Here is a tiny trained network, its code and every weight. The questions are about switching its units off for an input and a class, where a switched-off unit gives its printed mean instead of its output.

import numpy as np


def w(rows, s, z=0):
    codes = np.array(rows[::2]) - 128.0
    scale = np.full(codes.shape[1], s)
    scale[-1] = z or s
    return codes * scale


def norm(h):
    return h / np.sqrt((h * h).mean(-1, keepdims=True) + 1e-5)


def f(y):
    return np.maximum(y, 0)


def log_softmax(a):
    a = a - a.max(-1, keepdims=True)
    return a - np.log(np.exp(a).sum(-1, keepdims=True))


def net(x, mask):
    res = np.array(x, float).reshape(1, 8) / 4 @ E
    u = 0
    for l in range(2):
        y = f(norm(res) @ A[l][:, :-1].T + A[l][:, -1])
        res = res + np.where(mask[u : u + 5], y, B[l][:, -1]) @ B[l][:, :-1]
        u += 5
    return log_softmax(norm(res)[-1] @ U[:, :-1].T + U[:, -1])


A, B = {}, {}
E = w([
[32,43,179],'x0',
[4,194,131],'x1',
[79,196,254],'x2',
[132,135,125],'x3',
[128,128,129],'x4',
[122,132,129],'x5',
[132,127,129],'x6',
[129,125,124],'x7',
],0.007)
A[0] = w([
[133,36,82,10],'0.n0',
[118,88,82,7],'0.n1',
[50,102,148,78],'0.n2',
[204,140,128,54],'0.n3',
[126,93,3,40],'0.n4',
],0.013,0.0018)
B[0] = w([
[250,68,123,218],'0.n0',
[184,138,176,171],'0.n1',
[112,101,111,216],'0.n2',
[9,127,117,213],'0.n3',
[254,182,212,254],'0.n4',
],0.0092,0.0053)
A[1] = w([
[110,154,243,105],'1.n0',
[166,243,132,176],'1.n1',
[208,167,105,183],'1.n2',
[115,12,180,253],'1.n3',
[184,144,39,33],'1.n4',
],0.011,0.0056)
B[1] = w([
[245,162,149,192],'1.n0',
[76,2,106,233],'1.n1',
[135,81,72,235],'1.n2',
[182,80,31,255],'1.n3',
[215,77,201,151],'1.n4',
],0.0089,0.0081)
U = w([
[92,25,66,4],'0',
[239,236,222,202],'1',
[80,195,1,226],'2',
],0.0076,0.0028)

Each question gives the input, the list of numbers given to net, and the class t.
The units are the neurons (one row each of A and B). Each row of codes is followed by its name. A weight is (code - 128) times the scale printed after its matrix; where a second scale follows, it is the last column's (A, B and U).
mask holds one flag per neuron, layer by layer. A switched-off neuron (its flag False) gives its mean, the last column of its row in B, instead of its output. The means were averaged over made-up inputs and are rounded, as every weight is.
A unit's drop is (log p(t) with every unit on - log p(t) with that unit switched off) / (log p(t) with every unit on - log p(t) with every unit switched off).
The circuit of an input: a set's keep is (log p(t) with only the set's units on - log p(t) with every unit switched off) / (log p(t) with every unit on - log p(t) with every unit switched off). Starting from all 10 units, units are removed one at a time, each time the one whose removal leaves the highest keep (on an exact tie, the one counted first), for as long as the keep stays at least 0.8.
circuit, biggest first: the units of the circuit, biggest drop first
top k neurons: the k neurons with the biggest drops, biggest first
drop when u is switched off: that unit's drop, to one decimal
input [-5,-2,5,-5,-8,0,-3,-1], class 0: top 2 neurons : (1.n1; 0.n4)
input [1,6,-6,3,-5,-4,-8,-5], class 1: circuit, biggest first : (0.n4)
input [-7,-3,-1,3,-5,5,7,5], class 0: top 2 neurons : (1.n1; 0.n3)
input [-7,-2,7,5,0,5,4,3], class 0: circuit, biggest first : (1.n1; 0.n4)
input [3,7,1,2,5,-8,3,-4], class 2: circuit, biggest first : (0.n4; 1.n1; 0.n0)
input [0,7,4,1,2,-6,7,4], class 2: top 2 neurons : (0.n4; 0.n0)
input [-7,7,4,6,-8,-3,0,-1], class 0: top 2 neurons : (1.n1; 0.n3)
input [-6,3,5,0,8,4,-7,-2], class 0: top 4 neurons : (1.n1; 0.n4; 0.n3; 1.n3)
input [-5,4,5,7,3,-2,3,-1], class 0: top 3 neurons : (1.n1; 0.n4; 0.n3)
input [-2,4,-6,5,6,6,1,3], class 1: top 2 neurons : (0.n4; 1.n3)
input [-3,2,-5,-6,-1,-6,-2,-6], class 1: drop when 0.n4 is switched off : 0.7
input [-6,6,-2,-1,-2,7,-8,-4], class 0: drop when 1.n1 is switched off : 1.2
input [-2,5,-7,-6,7,-7,2,2], class 1: drop when 1.n3 is switched off : 0.1
